Here is a tiny trained network, its code and every weight. The questions are about switching its units off for an input and a class, where a switched-off unit gives its printed mean instead of its output.

import numpy as np


def w(rows, s, z=0):
    codes = np.array(rows[::2]) - 128.0
    scale = np.full(codes.shape[1], s)
    scale[-1] = z or s
    return codes * scale


def f(y):
    return y / 2 * (1 + np.tanh(0.7978845608 * (y + 0.044715 * y**3)))


def log_softmax(a):
    a = a - a.max(-1, keepdims=True)
    return a - np.log(np.exp(a).sum(-1, keepdims=True))


def net(x, mask):
    res = np.array(x, float).reshape(1, 5) / 4 @ E
    y = f(res @ A[0][:, :-1].T + A[0][:, -1])
    res = res + np.where(mask, y, B[0][:, -1]) @ B[0][:, :-1]
    return log_softmax(res[-1] @ U[:, :-1].T + U[:, -1])


A, B = {}, {}
E = w([
[135,122,123,124],'x0',
[115,89,254,83],'x1',
[128,129,131,128],'x2',
[189,53,104,157],'x3',
[97,52,46,28],'x4',
],0.0084)
A[0] = w([
[112,170,144,180,23],'neuron 1',
[167,221,54,149,116],'neuron 2',
[110,173,4,195,14],'neuron 3',
[112,135,142,216,9],'neuron 4',
[121,29,93,90,169],'neuron 5',
[164,96,196,203,74],'neuron 6',
[43,36,91,141,67],'neuron 7',
[151,245,192,177,33],'neuron 8',
[75,224,101,45,153],'neuron 9',
[185,167,132,190,1],'neuron 10',
[206,81,115,149,248],'neuron 11',
],0.012,0.0057)
B[0] = w([
[157,221,60,137,155],'neuron 1',
[181,104,217,157,228],'neuron 2',
[168,182,255,81,230],'neuron 3',
[151,158,39,76,156],'neuron 4',
[170,229,94,149,240],'neuron 5',
[164,211,89,61,203],'neuron 6',
[204,225,108,71,175],'neuron 7',
[107,159,65,134,254],'neuron 8',
[101,176,36,211,230],'neuron 9',
[197,226,67,56,170],'neuron 10',
[55,160,98,252,232],'neuron 11',
],0.0099,0.0071)
U = w([
[87,132,122,192,223],'0',
[113,132,142,148,253],'1',
[166,145,105,43,60],'2',
[151,137,248,24,252],'3',
[105,125,141,167,222],'4',
[54,45,191,164,58],'5',
[79,50,205,66,2],'6',
],0.012,0.0083)

Each question gives the input, the list of numbers given to net, and the class t.
The units are the neurons (one row each of A and B). Each row of codes is followed by its name. A weight is (code - 128) times the scale printed after its matrix; where a second scale follows, it is the last column's (A, B and U).
mask holds one flag per neuron, in row order. A switched-off neuron (its flag False) gives its mean, the last column of its row in B, instead of its output. The means were averaged over made-up inputs and are rounded, as every weight is.
A unit's drop is (log p(t) with every unit on - log p(t) with that unit switched off) / (log p(t) with every unit on - log p(t) with every unit switched off).
The circuit of an input: a set's keep is (log p(t) with only the set's units on - log p(t) with every unit switched off) / (log p(t) with every unit on - log p(t) with every unit switched off). Starting from all 11 units, units are removed one at a time, each time the one whose removal leaves the highest keep (on an exact tie, the one counted first), for as long as the keep stays at least 0.8.
units of the circuit, in order: the units of the circuit, biggest drop first
most important unit: the unit with the biggest drop
top k neurons: the k neurons with the biggest drops, biggest first
drop of u: that unit's drop, to one decimal
input [3,1,3,-3,-6], class 2: most important unit	neuron 11
input [4,-2,3,4,-6], class 2: top 4 neurons	[neuron 10; neuron 6; neuron 9; neuron 4]
input [5,-6,6,-2,-8], class 2: units of the circuit, in order	[neuron 10; neuron 4]
input [-1,3,-7,-7,-3], class 0: top 3 neurons	[neuron 9; neuron 3; neuron 8]
input [8,8,-3,-5,6], class 1: top 3 neurons	[neuron 9; neuron 3; neuron 6]
input [5,8,0,-8,-8], class 0: top 4 neurons	[neuron 8; neuron 3; neuron 7; neuron 10]
input [4,-8,6,6,0], class 3: top 2 neurons	[neuron 3; neuron 9]
input [0,5,-5,2,-6], class 2: units of the circuit, in order	[neuron 6; neuron 2]
input [2,-8,2,-3,7], class 3: top 2 neurons	[neuron 3; neuron 2]
input [-3,5,-6,-4,-7], class 2: top 3 neurons	[neuron 6; neuron 11; neuron 8]
input [1,-5,0,-2,-5], class 2: top 2 neurons	[neuron 10; neuron 8]
input [-5,6,1,8,1], class 0: top 2 neurons	[neuron 11; neuron 3]
input [-2,-5,5,-4,1], class 3: top 2 neurons	[neuron 3; neuron 11]
input [7,7,-4,-7,-7], class 0: units of the circuit, in order	[neuron 8]
input [6,4,-2,-8,-1], class 0: top 2 neurons	[neuron 9; neuron 3]
input [-3,0,-5,-4,-7], class 2: top 2 neurons	[neuron 11; neuron 10]
input [2,-8,2,6,-8], class 2: top 2 neurons	[neuron 10; neuron 4]
input [-5,-8,2,0,0], class 3: drop of neuron 3	0.6
input [3,2,3,-8,-3], class 0: drop of neuron 8	0.1
input [6,-7,2,-3,1], class 3: drop of neuron 4	0.0
input [5,-7,7,7,-8], class 2: units of the circuit, in order	[neuron 10]
input [-2,-2,4,0,-5], class 2: drop of neuron 3	-0.1
